Below is a small trained network, with its code and all its weights. Each question gives an input and a target symbol and asks what happens when units are switched off, that is, made to give their printed mean instead of their output.

import numpy as np


def w(rows, s, z=0):
    codes = np.array(rows[::2]) - 128.0
    scale = np.full(codes.shape[1], s)
    scale[-1] = z or s
    return codes * scale


def f(y):
    return np.maximum(y, 0)


def softmax(a):
    e = np.exp(a - a.max(-1, keepdims=True))
    return e / e.sum(-1, keepdims=True)


def log_softmax(a):
    a = a - a.max(-1, keepdims=True)
    return a - np.log(np.exp(a).sum(-1, keepdims=True))


def net(x, mask):
    ids = ['βζημσφψ'.index(c) for c in x.split()]
    T = len(ids)
    res = E[ids] + P[:T]
    r = res
    for j in range(2):
        rows = slice(4 * j, 4 * j + 4)
        q, k, v = (r @ M[0][rows].T for M in (Q, K, V))
        z = softmax(np.where(np.tri(T) > 0, q @ k.T / 4**0.5, -1e9)) @ v
        o = O[0][rows]
        res = res + np.where(mask[j], z, o[:, -1]) @ o[:, :-1]
    y = f(res @ A[0][:, :-1].T + A[0][:, -1])
    res = res + np.where(mask[2:26], y, B[0][:, -1]) @ B[0][:, :-1]
    return log_softmax(res[-1] @ U[:, :-1].T + U[:, -1])


Q, K, V, O, A, B = {}, {}, {}, {}, {}, {}
E = w([
[98,118,229,45],'β',
[253,148,169,147],'ζ',
[166,86,72,102],'η',
[150,166,86,49],'μ',
[241,227,175,149],'σ',
[126,99,57,114],'φ',
[140,163,87,90],'ψ',
],0.018)
P = w([
[28,163,77,255],'0',
[87,97,107,52],'1',
[97,105,112,45],'2',
[105,116,115,47],'3',
[104,124,118,43],'4',
[109,134,117,42],'5',
[107,135,123,39],'6',
[107,146,125,36],'7',
[104,151,125,32],'8',
[112,155,123,35],'9',
[109,162,123,32],'10',
[108,157,121,34],'11',
],0.0075)
Q[0] = w([
[48,101,67,196],'h1',
[136,143,75,39],'h1',
[158,138,131,198],'h1',
[74,163,36,32],'h1',
[55,83,151,136],'h2',
[153,153,250,182],'h2',
[54,138,56,128],'h2',
[110,45,210,150],'h2',
],0.015)
K[0] = w([
[191,48,121,27],'h1',
[76,186,206,162],'h1',
[182,62,119,143],'h1',
[91,238,170,81],'h1',
[110,79,95,98],'h2',
[171,97,193,26],'h2',
[155,82,43,172],'h2',
[73,51,158,6],'h2',
],0.012)
V[0] = w([
[100,203,254,172],'h1',
[152,100,173,151],'h1',
[82,146,200,86],'h1',
[23,111,154,157],'h1',
[36,71,129,232],'h2',
[68,165,147,146],'h2',
[191,142,197,193],'h2',
[25,188,206,168],'h2',
],0.01)
O[0] = w([
[199,2,145,58,206],'h1',
[242,79,65,143,27],'h1',
[184,153,88,6,249],'h1',
[218,206,235,78,3],'h1',
[86,194,74,24,51],'h2',
[124,207,78,137,130],'h2',
[152,17,49,104,67],'h2',
[169,184,18,87,45],'h2',
],0.0071,0.0025)
A[0] = w([
[232,160,110,197,108],'n1',
[97,148,116,163,196],'n2',
[143,120,165,181,27],'n3',
[155,137,184,129,191],'n4',
[77,69,122,199,166],'n5',
[142,161,154,132,239],'n6',
[157,97,70,158,173],'n7',
[183,179,242,130,147],'n8',
[82,120,173,82,132],'n9',
[179,97,197,133,76],'n10',
[123,93,210,141,130],'n11',
[130,166,73,81,132],'n12',
[82,89,170,135,134],'n13',
[99,10,193,96,105],'n14',
[52,99,180,142,103],'n15',
[90,138,96,221,68],'n16',
[185,158,130,179,108],'n17',
[87,72,27,191,64],'n18',
[132,126,164,86,111],'n19',
[82,96,135,163,100],'n20',
[173,165,55,158,197],'n21',
[54,121,107,138,2],'n22',
[124,92,91,129,108],'n23',
[132,91,82,113,120],'n24',
],0.012,0.0097)
B[0] = w([
[74,131,70,13,177],'n1',
[168,60,120,173,204],'n2',
[62,176,85,138,148],'n3',
[140,110,70,159,197],'n4',
[88,77,124,140,206],'n5',
[195,101,146,243,232],'n6',
[107,83,142,119,219],'n7',
[115,99,87,114,218],'n8',
[133,130,62,111,200],'n9',
[38,151,196,112,184],'n10',
[196,207,212,53,176],'n11',
[100,149,172,228,255],'n12',
[169,121,173,134,159],'n13',
[141,153,77,116,245],'n14',
[203,146,96,127,166],'n15',
[82,154,88,2,166],'n16',
[102,153,98,47,158],'n17',
[148,199,170,138,210],'n18',
[88,156,30,162,186],'n19',
[171,92,74,120,151],'n20',
[186,90,242,112,209],'n21',
[173,160,60,64,150],'n22',
[114,157,189,48,184],'n23',
[83,173,166,85,219],'n24',
],0.0072,0.0098)
U = w([
[243,180,114,76,67],'β',
[154,150,211,86,41],'ζ',
[189,37,120,186,255],'η',
[96,255,170,77,53],'μ',
[79,139,158,64,94],'σ',
[87,114,22,116,121],'φ',
[166,189,242,135,242],'ψ',
],0.0074,0.0038)

Each question gives the input, a string of symbols that net reads in full, and the target symbol t.
The units are the heads (4 rows each of Q, K, V and O) and the neurons (one row each of A and B). Each row of codes is followed by its name. A weight is (code - 128) times the scale printed after its matrix; where a second scale follows, it is the last column's (O, A, B and U).
mask holds one flag per unit, heads first, then neurons. A switched-off unit (its flag False) gives its mean, the last column of its rows in O or B, instead of its output. The means were averaged over made-up inputs and are rounded, as every weight is.
A unit's drop is (log p(t) with every unit on - log p(t) with that unit switched off) / (log p(t) with every unit on - log p(t) with every unit switched off).
The circuit of an input: a set's keep is (log p(t) with only the set's units on - log p(t) with every unit switched off) / (log p(t) with every unit on - log p(t) with every unit switched off). Starting from the 12 units with the biggest drops (on a tie, the unit counted first), units are removed one at a time, each time the one whose removal leaves the highest keep (on an exact tie, the one counted first), for as long as the keep stays at least 0.8.
circuit, biggest first: the units of the circuit, biggest drop first
k most important neurons: the k neurons with the biggest drops, biggest first
heads that matter: for each layer, one digit per head in row order, 1 if its drop is at least 0.15 and else 0, layers parted by /
drop when u is switched off: that unit's drop, to one decimal
input η η φ η μ σ η, target σ: 2 most important neurons : n23, n24
input ζ η ψ η φ μ η σ η μ, target σ: heads that matter : 11
input ζ σ η η η μ φ ψ, target σ: 4 most important neurons : n24, n23, n6, n7
input ζ ζ φ η φ, target σ: most important neuron : n23
input σ η ψ μ ψ ψ φ η σ, target σ: heads that matter : 11
input β φ η μ, target β: heads that matter : 10
input ψ φ ζ η, target ψ: heads that matter : 01
input β β μ, target β: heads that matter : 11
input η ψ ψ ψ η φ β ζ ψ η η μ, target φ: 2 most important neurons : n19, n21
input β ζ μ η μ η ψ η, target β: 4 most important neurons : n11, n14, n12, n4
input η η μ η ψ σ μ ζ, target σ: 4 most important neurons : n1, n11, n10, n16
input η ψ σ η μ η ψ η ζ, target σ: 2 most important neurons : n1, n11
input σ η σ μ φ, target σ: 2 most important neurons : n24, n23
input μ ψ ψ η φ η σ ψ ψ, target η: circuit, biggest first : h2
input φ η ζ σ η, target σ: drop when n1 is switched off : -0.1
input η η φ ψ φ ζ μ ψ σ φ μ μ, target φ: drop when h2 is switched off : 1.0
input ψ η η η μ, target ψ: drop when h2 is switched off : 0.4
input ψ μ ψ μ σ β, target β: drop when n15 is switched off : 0.2
